Here is a tiny trained network, its code and every weight. The questions are about switching its units off for an input and a target symbol, where a switched-off unit gives its printed mean instead of its output.

import numpy as np


def w(rows, s, z=0):
    codes = np.array(rows[::2]) - 128.0
    scale = np.full(codes.shape[1], s)
    scale[-1] = z or s
    return codes * scale


def norm(h):
    return h / np.sqrt((h * h).mean(-1, keepdims=True) + 1e-5)


def softmax(a):
    e = np.exp(a - a.max(-1, keepdims=True))
    return e / e.sum(-1, keepdims=True)


def log_softmax(a):
    a = a - a.max(-1, keepdims=True)
    return a - np.log(np.exp(a).sum(-1, keepdims=True))


def net(x, mask):
    ids = ['βγεζθλμξπστφψω'.index(c) for c in x.split()]
    T = len(ids)
    res = E[ids] + P[:T]
    u = 0
    for l in range(3):
        r = norm(res)
        for j in range(3):
            rows = slice(2 * j, 2 * j + 2)
            q, k, v = (r @ M[l][rows].T for M in (Q, K, V))
            z = softmax(np.where(np.tri(T) > 0, q @ k.T / 2**0.5, -1e9)) @ v
            o = O[l][rows]
            res = res + np.where(mask[u + j], z, o[:, -1]) @ o[:, :-1]
        u += 3
    return log_softmax(norm(res)[-1] @ U[:, :-1].T + U[:, -1])


Q, K, V, O = {}, {}, {}, {}
E = w([
[140,79,94,121,53,74,177,139,107,113],'β',
[117,150,162,104,105,225,133,169,140,119],'γ',
[90,59,158,72,118,118,121,115,91,120],'ε',
[101,64,163,149,29,125,208,94,141,208],'ζ',
[118,45,139,112,71,145,94,101,103,139],'θ',
[89,154,108,98,120,123,157,180,73,89],'λ',
[96,80,142,102,139,136,142,114,30,149],'μ',
[136,79,145,89,53,118,77,123,184,109],'ξ',
[122,191,86,156,123,137,90,179,52,102],'π',
[209,137,164,71,86,101,107,152,129,168],'σ',
[150,142,150,53,177,112,127,117,180,138],'τ',
[223,134,79,173,120,161,117,76,64,214],'φ',
[100,104,77,83,149,158,97,109,163,94],'ψ',
[98,252,145,139,47,218,169,94,143,127],'ω',
],0.022)
P = w([
[222,82,100,156,84,102,209,219,176,94],'0',
[193,87,222,111,128,139,156,68,119,5],'1',
[176,94,83,143,108,114,172,232,159,151],'2',
[183,109,174,110,111,125,158,83,142,39],'3',
[106,77,132,104,152,122,133,182,94,165],'4',
[170,129,153,106,107,118,149,84,137,56],'5',
[98,102,115,96,139,113,142,176,92,161],'6',
[156,149,139,100,104,109,143,81,133,68],'7',
[96,122,102,87,119,103,143,169,100,160],'8',
[138,159,141,90,106,107,122,69,114,87],'9',
[96,137,97,79,102,89,133,163,87,176],'10',
[128,183,123,87,87,83,109,69,98,90],'11',
[75,148,87,65,71,74,129,166,78,163],'12',
],0.014)
Q[0] = w([
[174,124,163,249,232,72,134,134,197,102],'0.h0',
[96,78,63,64,158,116,92,244,147,247],'0.h0',
[86,184,181,156,83,135,188,105,150,159],'0.h1',
[166,150,122,92,125,138,129,72,118,78],'0.h1',
[129,75,101,126,156,117,111,215,135,175],'0.h2',
[207,119,108,56,124,146,110,137,90,74],'0.h2',
],0.018)
K[0] = w([
[193,38,143,177,223,159,138,179,156,46],'0.h0',
[188,117,3,42,216,77,58,87,125,112],'0.h0',
[105,158,121,86,55,195,152,109,151,141],'0.h1',
[191,157,115,59,81,94,92,126,108,124],'0.h1',
[118,88,114,163,199,46,72,154,139,84],'0.h2',
[162,175,132,26,93,145,73,162,99,128],'0.h2',
],0.017)
V[0] = w([
[45,106,4,98,152,180,148,55,169,107],'0.h0',
[192,129,86,31,200,142,141,107,154,150],'0.h0',
[106,79,111,233,202,95,119,106,172,76],'0.h1',
[40,159,142,211,149,213,194,120,195,125],'0.h1',
[193,103,87,161,179,22,105,106,115,131],'0.h2',
[199,76,136,98,145,234,133,174,102,131],'0.h2',
],0.015)
O[0] = w([
[113,90,60,98,99,174,165,73,53,106,93],'0.h0',
[102,188,138,122,42,172,206,180,99,119,156],'0.h0',
[86,204,170,147,211,254,193,84,125,124,8],'0.h1',
[40,82,185,140,158,161,128,56,126,195,7],'0.h1',
[115,64,145,164,117,84,63,141,84,132,69],'0.h2',
[191,110,24,80,160,137,112,134,192,161,205],'0.h2',
],0.0095,0.014)
Q[1] = w([
[55,127,140,13,142,126,127,164,200,78],'1.h0',
[143,185,79,202,104,124,100,52,142,81],'1.h0',
[140,169,169,108,98,82,108,75,91,102],'1.h1',
[71,95,87,22,97,137,95,222,105,248],'1.h1',
[117,161,147,148,115,190,44,19,197,20],'1.h2',
[161,171,93,125,222,144,187,211,108,55],'1.h2',
],0.017)
K[1] = w([
[59,137,139,30,92,95,82,128,164,102],'1.h0',
[77,170,78,234,113,103,99,53,99,129],'1.h0',
[139,114,139,135,118,103,151,176,71,123],'1.h1',
[130,211,50,43,65,42,73,54,125,155],'1.h1',
[182,89,128,144,46,135,89,46,255,58],'1.h2',
[138,226,35,111,155,49,168,92,125,148],'1.h2',
],0.016)
V[1] = w([
[130,116,94,197,150,229,64,178,112,79],'1.h0',
[157,137,147,3,105,147,81,138,155,147],'1.h0',
[37,208,123,107,49,74,55,35,147,159],'1.h1',
[103,159,151,106,153,85,139,89,57,211],'1.h1',
[123,87,175,92,159,162,113,154,126,113],'1.h2',
[92,140,142,123,204,134,161,149,66,175],'1.h2',
],0.017)
O[1] = w([
[139,97,137,34,1,140,45,146,252,98,84],'1.h0',
[138,123,18,197,163,18,184,176,149,148,251],'1.h0',
[103,210,25,73,208,193,131,144,239,151,66],'1.h1',
[142,100,170,53,197,159,133,88,112,191,15],'1.h1',
[143,139,66,159,73,125,170,127,119,143,86],'1.h2',
[154,83,129,40,82,35,61,180,105,139,32],'1.h2',
],0.0074,0.018)
Q[2] = w([
[108,70,85,151,181,88,106,84,116,134],'2.h0',
[137,179,163,146,130,75,91,36,121,82],'2.h0',
[69,19,91,211,116,117,152,173,84,144],'2.h1',
[171,162,187,140,118,23,134,179,132,185],'2.h1',
[83,162,62,147,85,81,157,145,124,225],'2.h2',
[139,155,96,133,113,80,142,6,112,82],'2.h2',
],0.02)
K[2] = w([
[82,132,77,148,131,69,138,110,125,169],'2.h0',
[82,156,184,128,98,133,86,78,152,190],'2.h0',
[91,159,69,130,112,101,108,39,124,69],'2.h1',
[132,176,127,85,102,6,121,124,131,174],'2.h1',
[123,226,93,95,92,76,87,84,95,162],'2.h2',
[10,117,126,126,138,81,147,102,157,117],'2.h2',
],0.022)
V[2] = w([
[67,119,88,79,154,92,90,115,64,124],'2.h0',
[230,159,103,126,170,184,99,135,78,65],'2.h0',
[93,87,94,170,161,196,104,136,147,73],'2.h1',
[189,88,149,195,112,183,151,200,100,174],'2.h1',
[176,138,91,124,44,70,150,65,138,253],'2.h2',
[75,22,131,91,123,49,236,157,212,103],'2.h2',
],0.022)
O[2] = w([
[142,109,91,177,108,144,97,138,143,114,18],'2.h0',
[127,135,126,146,154,215,163,116,122,173,181],'2.h0',
[109,142,66,94,56,85,101,114,110,108,78],'2.h1',
[126,152,94,107,163,152,101,83,109,110,237],'2.h1',
[115,140,182,127,138,100,137,4,138,96,245],'2.h2',
[51,93,164,84,120,199,83,150,161,194,255],'2.h2',
],0.014,0.015)
U = w([
[121,174,213,168,106,231,38,117,84,19,234],'β',
[49,164,203,3,133,65,57,77,174,84,220],'γ',
[163,9,180,103,85,158,201,131,162,55,116],'ε',
[116,59,175,60,193,117,130,90,16,165,171],'ζ',
[119,104,127,250,60,191,145,56,228,63,30],'θ',
[4,51,129,159,167,133,109,174,110,113,129],'λ',
[194,72,109,148,144,157,58,72,51,234,179],'μ',
[13,125,67,164,53,114,118,158,238,88,48],'ξ',
[213,119,87,146,110,29,49,195,143,111,160],'π',
[138,188,255,221,219,93,136,187,168,196,3],'σ',
[68,208,196,127,64,137,236,224,66,146,123],'τ',
[186,194,169,154,140,68,209,3,59,59,70],'φ',
[115,98,66,53,1,176,145,36,43,78,139],'ψ',
[138,202,28,48,200,161,145,88,187,192,135],'ω',
],0.0089,0.0038)

Each question gives the input, a string of symbols that net reads in full, and the target symbol t.
The units are the heads (2 rows each of Q, K, V and O). Each row of codes is followed by its name. A weight is (code - 128) times the scale printed after its matrix; where a second scale follows, it is the last column's (O and U).
mask holds one flag per head, layer by layer. A switched-off head (its flag False) gives its mean, the last column of its rows in O, instead of its output. The means were averaged over made-up inputs and are rounded, as every weight is.
A unit's drop is (log p(t) with every unit on - log p(t) with that unit switched off) / (log p(t) with every unit on - log p(t) with every unit switched off).
The circuit of an input: a set's keep is (log p(t) with only the set's units on - log p(t) with every unit switched off) / (log p(t) with every unit on - log p(t) with every unit switched off). Starting from all 9 units, units are removed one at a time, each time the one whose removal leaves the highest keep (on an exact tie, the one counted first), for as long as the keep stays at least 0.8.
circuit, biggest first: the units of the circuit, biggest drop first
unit that matters most: the unit with the biggest drop
which heads matter: for each layer, one digit per head in row order, 1 if its drop is at least 0.15 and else 0, layers parted by /
drop of u: that unit's drop, to one decimal
input π ω ψ ξ φ ω β, target ω: which heads matter -> 110 / 010 / 000
input ξ π φ φ σ γ β ξ ε, target ξ: unit that matters most -> 2.h0
input τ β τ γ ξ π ξ γ π, target π: circuit, biggest first -> (0.h0 2.h2)
input π τ ψ π, target β: which heads matter -> 011 / 110 / 000
input γ ψ τ ξ ξ ξ φ γ τ, target φ: circuit, biggest first -> (2.h2 0.h0)
input τ τ ξ σ β λ, target π: which heads matter -> 010 / 000 / 000
input β ω ω μ φ τ π ω γ π, target ω: which heads matter -> 001 / 010 / 000
input π ω φ ζ τ φ, target γ: circuit, biggest first -> (0.h1 2.h0 2.h2)
input ω γ τ ξ π τ λ π λ λ τ ξ, target ω: which heads matter -> 001 / 111 / 000
input ω π λ ξ τ τ β τ ε, target τ: which heads matter -> 100 / 000 / 000
input ξ ε π ω θ γ, target ω: which heads matter -> 000 / 010 / 000
input λ π ξ φ τ ξ ξ λ, target τ: circuit, biggest first -> (2.h2 0.h2)
input ψ ψ β, target ψ: which heads matter -> 100 / 000 / 000
input σ γ ψ π ξ γ, target ω: which heads matter -> 001 / 000 / 000
input π ψ ξ π γ τ ψ, target ψ: which heads matter -> 100 / 000 / 000
input π λ π ζ λ ξ τ π, target γ: which heads matter -> 000 / 000 / 000
input ξ σ φ ε φ ξ φ γ π, target φ: circuit, biggest first -> (2.h2)
input τ π τ τ λ μ, target ζ: which heads matter -> 110 / 010 / 001
input φ π τ λ λ β ψ φ π τ, target σ: which heads matter -> 000 / 000 / 010
input γ φ π π π π π ε, target ω: circuit, biggest first -> (0.h2)
input ξ ε π π, target β: circuit, biggest first -> (1.h0 0.h2)
input λ τ π ξ π ψ, target ξ: circuit, biggest first -> (2.h1 2.h2)
input β β π ε ξ, target π: circuit, biggest first -> (2.h2 0.h2)
input ω μ λ, target ω: circuit, biggest first -> (0.h1 1.h1)
input σ ψ π τ π γ λ π ξ, target π: drop of 1.h2 -> 0.1
input φ γ φ λ ε τ ψ ω ω, target ω: drop of 1.h1 -> 4.4
